Each row is followed by roughly how far along a hidden order it lies, from 0 to 20. A new part has a new order.
-1.467 -0.029  0.271  1.929 -0.962  0.854 -2.828  0.434  0.427  0.481  1.911  0.278 -1.518  1.711  0.217  1.587 -1.301  0.734 | 10
-1.041  0.568  0.958  1.499 -2.268 -1.206 -1.991 -0.985 -3.086 -0.849 -1.221 -0.101  0.377  1.408  0.806 -0.625  1.977  3.131 | 12
-0.299 -0.319  1.907 -0.336  0.649  1.583 -3.700  0.383 -4.265 -0.909  2.485  1.752 -2.395 -0.235  0.732  2.830 -0.409  3.034 | 12
 1.277 -0.280 -0.320 -0.914  1.361 -1.191  2.079  0.619  1.961 -0.507  1.667 -0.689 -0.405 -1.196  0.041  0.506  1.166  0.258 | 15
-1.498  0.512 -1.225  1.807 -0.908 -0.074 -2.873  0.257  0.029 -0.134  2.718  0.304 -2.047  2.442 -0.070  2.632  0.095  0.679 | 7
-2.380 -0.561  0.863  6.175 -4.773 -3.880 -6.546 -4.369 -0.140 -2.227  1.723 -1.216  3.436  5.212  1.165  2.206  6.547  6.061 | 5
-3.835  1.579 -1.241  0.416 -1.552 -1.517  0.475  0.458 -1.961  0.819  0.728  2.061 -1.086 -0.013  0.897 -0.417  0.322 -1.162 | 8
 1.954 -1.272  1.428  0.121  1.002 -1.409  1.287  0.124  1.820 -0.005  1.582 -0.878  1.152 -0.916  0.908 -0.532  1.732  1.628 | 19
 2.123 -0.704 -3.649 -4.004  4.300  2.947  0.570  0.764 -0.225 -1.085 -2.026  0.077 -1.128 -4.686 -1.473  0.575 -2.354 -4.099 | 0
-0.358  0.908 -0.247 -0.687 -1.870 -1.245  2.653  0.032  0.175  1.444 -3.914 -1.410  1.467  0.066  0.365 -5.322 -0.308 -0.971 | 17
 1.177 -0.004  0.899 -0.427  0.496 -0.540  0.555  0.305  0.969 -0.497  0.043 -1.105 -0.068  0.597 -0.563  0.537 -0.128  1.210 | 16
 2.417 -1.253 -0.878 -2.023  2.305  2.396 -1.333  0.580  0.071 -0.673 -0.609 -0.840 -0.802 -1.506 -0.448  0.447 -1.377 -0.820 | 8
 0.935 -1.262  3.777  0.106  3.662  2.210  4.096  0.984  1.083  1.455  4.265  2.467  0.327 -2.194  0.177  2.655 -2.866 -0.032 | 20

Next part:
-0.267 -5.789 -0.356  1.966  1.628  0.115  2.005 -1.012 -0.337  0.943 -0.787 -0.138 -0.498  1.340  0.968  0.123  0.236 -0.014 -0.444 -2.077 -2.565  1.373 -1.166  0.286  0.497 | 0
-1.167  3.837 -1.118  3.915 -1.109 -0.129  1.197  0.335  0.261 -2.802  0.503 -0.067  1.669 -0.747 -2.654  0.073 -0.483 -0.238  0.100  0.195 -0.233 -0.956 -1.046  0.035  0.222 | 13
-0.911 -0.310  1.437  7.472 -0.065  0.234  0.068 -1.279  0.141  0.595  0.203  0.426  1.416 -0.407 -2.553  0.248 -0.364  0.218  0.303  5.761 -2.315  1.060  0.102  1.062  0.937 | 6
-2.977  0.499 -0.167  7.570 -0.309 -0.014  0.056 -4.510  1.407  0.584  0.051 -0.673  0.649  1.400 -2.514 -0.137  0.316  0.167 -0.088  1.020 -1.315  1.596 -1.239  0.209 -1.833 | 10
-0.690 -4.564  0.145 -0.729  1.039  0.260 -0.466 -2.827  0.934  1.962 -0.753 -0.182 -0.468  1.456  2.188 -0.348 -0.138  0.452 -0.372 -2.108  0.318  1.393 -0.093  0.853 -0.696 | 7
 0.008  3.361 -0.089 -5.189 -0.104  0.679 -1.490  1.526  0.948 -2.775 -0.046  0.256  1.448 -1.322  1.954 -0.281 -1.804  0.418  0.204 -2.647  5.706 -1.382  0.126  1.334  0.067 | 20
 0.250 -3.349 -0.408  0.487  0.587  0.482  0.256 -1.710  0.059  0.853 -0.599  0.927 -0.156 -0.310 -2.165 -0.352 -0.570  0.506  0.442 -3.853  1.862  1.472 -0.997  1.459  2.191 | 10
 2.126 -0.490 -1.267 -6.315  0.307  0.349  1.182  5.284 -1.233 -2.810 -0.348  0.815 -0.519 -1.914  0.933  0.218 -0.532 -0.386  0.154 -4.666  1.634 -2.112 -0.428 -0.689  2.366 | 10
 0.626 -4.100 -1.166 -0.026  0.778 -0.017  2.156  0.107 -0.776 -0.777 -0.833 -0.529 -0.987  1.110  2.432  0.349  0.447 -0.467 -0.593 -1.809 -2.570 -0.251 -1.198 -0.386  0.497 | 1
-1.130 -5.949  0.177  3.603  1.521  1.067  1.053  0.378  1.184 -1.282 -1.077  0.701 -0.129 -0.726  1.852 -0.142 -1.325  0.310 -0.752 -5.205 -2.570  1.136 -0.347  0.872  0.534 | 2
 0.475  2.467 -1.540 -9.999  0.608  0.528 -0.180  6.205  0.898 -3.049  0.571  0.838  3.167 -2.860  3.978 -0.344 -2.630  0.213 -0.536  0.141  0.810 -2.825  0.722  0.346 -0.596 | 14
-1.248  1.176 -0.356  1.628  0.064  0.910 -0.938  0.004  1.229 -3.311 -0.915  0.130 -0.352 -0.842  1.083 -0.225 -0.995  0.219 -0.101 -8.899  4.703  0.034 -0.495  0.750 -0.010 | 17
